Small tables with named rows and columns. After each table, cells are looked up by row and column.

koz
|  | bozavez | tasuto | sug |
|---|---|---|---|
| kodod | -79 | -40 | -20 |
| rupemo | 29 | -34 | -58 |
| rin | -45 | 1 | -32 |
| neti | 30 | -34 | -56 |
| nitemez | -44 | 53 | -35 |
| tagero | -52 | 51 | -32 |
| vobe | -14 | -20 | -42 |
| situt | -69 | 26 | -26 |
| fevifu | -18 | 0 | -41 |
| vime | -77 | -64 | -19 |
| dab | -48 | -28 | -30 |

bozavez of nitemez = -44
sug of situt = -26
sug of rupemo = -58
bozavez of rupemo = 29
sug of dab = -30
tasuto of nitemez = 53
sug of kodod = -20
sug of vime = -19
sug of neti = -56
sug of fevifu = -41
tasuto of fevifu = 0
bozavez of vobe = -14
tasuto of dab = -28
tasuto of vime = -64
tasuto of situt = 26
bozavez of vime = -77
sug of vobe = -42
Row with the largest tasuto: nitemez

fuguneb:
         ratotil  zovo  geza  tidor  zabep
gal         9942  2545  1895    685   6154
kare        5402  5699  4153   1854   2464
posido      2860  1562  4228   4860   3165
demuvan     2510   940  2929   1080   7092
som         3506  5268  9127   4732   7671
tes         6230  8050   895   6201   4920
munepe      1905  6208   663   9147   4949

What is the geza of som in fuguneb?
9127
What is the tidor of posido in fuguneb?
4860
What is the zovo of tes in fuguneb?
8050
What is the zovo of som in fuguneb?
5268
What is the ratotil of som in fuguneb?
3506
What is the tidor of tes in fuguneb?
6201
What is the geza of tes in fuguneb?
895
What is the geza of kare in fuguneb?
4153
What is the ratotil of tes in fuguneb?
6230
What is the tidor of munepe in fuguneb?
9147
What is the zabep of gal in fuguneb?
6154
What is the ratotil of posido in fuguneb?
2860

tokoz:
	zub	tobulor	sose	zekezek	dirutuv	daz	pinu	biroz	gineve	rizag
pumu	3573	3601	4089	6124	3940	2736	6499	3785	6146	6389
sepobod	5664	5617	5238	3776	5338	6200	3528	5450	3754	3566
zugu	6296	6218	5623	3024	5754	7257	2661	5919	3063	2791
vivena	5131	5124	5073	4272	4995	5425	4164	5106	4317	4191
zom	6050	6007	5400	3433	5661	6921	3010	5770	3266	3241
lunu	4667	4678	4645	4828	4722	4607	4862	4664	4864	4815
gur	2588	2674	3656	7078	3307	1221	7765	3054	7240	7605
rafide	3973	4003	4408	5633	4203	3458	5821	4199	5635	5709

What is the zekezek of sepobod in tokoz? 3776
What is the zub of rafide in tokoz? 3973
What is the zekezek of rafide in tokoz? 5633
What is the tobulor of pumu in tokoz? 3601
What is the daz of sepobod in tokoz? 6200
What is the pinu of lunu in tokoz? 4862
What is the daz of vivena in tokoz? 5425
What is the pinu of vivena in tokoz? 4164
What is the zekezek of lunu in tokoz? 4828
What is the gineve of gur in tokoz? 7240
What is the rizag of vivena in tokoz? 4191

Table tun
         lebegul  zus  sufulat
guperiz       87   86       58
liradon      172  131       63
ked          107   96      201
nub          138   83       42
momurig      119   88        2
pas          204  104      252
gab          173  109      100
bisez        145  188      197
butod        140   73      182

momurig, lebegul -> 119
pas, lebegul -> 204
bisez, zus -> 188
liradon, zus -> 131
nub, sufulat -> 42
gab, zus -> 109
bisez, lebegul -> 145
nub, zus -> 83
butod, sufulat -> 182
bisez, sufulat -> 197
butod, lebegul -> 140
pas, zus -> 104
ked, zus -> 96
gab, lebegul -> 173
guperiz, lebegul -> 87
Which row has the largest sufulat? pas

zemu =
cols = tela, vekavit, dor, tid
lunonug: [-0.29, 0.86, 0.78, -0.51]
funag: [-0.32, 0.67, 0.58, 0.36]
tuzaba: [-0.46, 0.86, 0.37, -0.19]
vune: [-0.21, 0.16, -0.26, 0.97]

tid of funag is 0.36
tid of lunonug is -0.51
dor of lunonug is 0.78
tela of tuzaba is -0.46
vekavit of tuzaba is 0.86
dor of vune is -0.26
vekavit of lunonug is 0.86
tela of funag is -0.32
vekavit of vune is 0.16
tela of lunonug is -0.29
dor of tuzaba is 0.37
vekavit of funag is 0.67
tela of vune is -0.21
dor of funag is 0.58
tid of tuzaba is -0.19
Row with the largest tela: vune

mogun =
,vab,fikane,bavi,lene,zeninuk,raku,nuf,darad,zolel,kat
lalaka,61560,56158,64122,52639,33866,79110,40915,26270,83435,58082
febugiz,47114,64635,44491,38159,32403,83420,81758,50448,71090,24617
gavoru,60224,59635,36952,84769,84730,90213,63143,19546,85633,76809
futomo,71069,52584,60670,87853,77011,74880,28201,14023,85216,98526

What is the fikane of febugiz in mogun? 64635
What is the raku of gavoru in mogun? 90213
What is the kat of febugiz in mogun? 24617
What is the zeninuk of febugiz in mogun? 32403
What is the lene of febugiz in mogun? 38159
What is the kat of gavoru in mogun? 76809
What is the nuf of lalaka in mogun? 40915
What is the zolel of lalaka in mogun? 83435
What is the kat of futomo in mogun? 98526
What is the nuf of febugiz in mogun? 81758
What is the darad of lalaka in mogun? 26270
What is the darad of gavoru in mogun? 19546

kul =
         sibafon   zor   mis  zuzike   kob  bifasi  konino  rosu  noruned  fosi
vobi        4265  4748  4135    4309  3919    7317    4187  5645     3313  8070
gelenar     3968  3591  7476    3306  6367    3938    5286  4896     6044  3276
zuv         4160  6828  2450    5035  3853    2328    2029  4461     2510  3526
kug         6615  6668  4248    7697  3969    8238    5886  3856     3541  2532

gelenar, mis -> 7476
vobi, mis -> 4135
vobi, bifasi -> 7317
kug, zuzike -> 7697
zuv, bifasi -> 2328
gelenar, sibafon -> 3968
gelenar, bifasi -> 3938
vobi, konino -> 4187
kug, noruned -> 3541
kug, konino -> 5886
kug, zor -> 6668
zuv, fosi -> 3526
gelenar, zuzike -> 3306
zuv, zor -> 6828

Table lasa
|  | zit | rog | rad | seke | von | fafedu | bapunu | pozopef |
|---|---|---|---|---|---|---|---|---|
| duzakul | 135 | 190 | 177 | 64 | 66 | 166 | 49 | 150 |
| guda | 69 | 32 | 28 | 122 | 133 | 45 | 154 | 78 |
| nus | 179 | 228 | 220 | 35 | 31 | 226 | 1 | 191 |
| zisez | 168 | 183 | 161 | 69 | 63 | 179 | 65 | 162 |

guda, rog => 32
guda, fafedu => 45
nus, zit => 179
guda, rad => 28
duzakul, rog => 190
duzakul, seke => 64
guda, von => 133
duzakul, bapunu => 49
guda, seke => 122
nus, pozopef => 191
zisez, von => 63
duzakul, rad => 177
zisez, bapunu => 65
guda, bapunu => 154
nus, von => 31

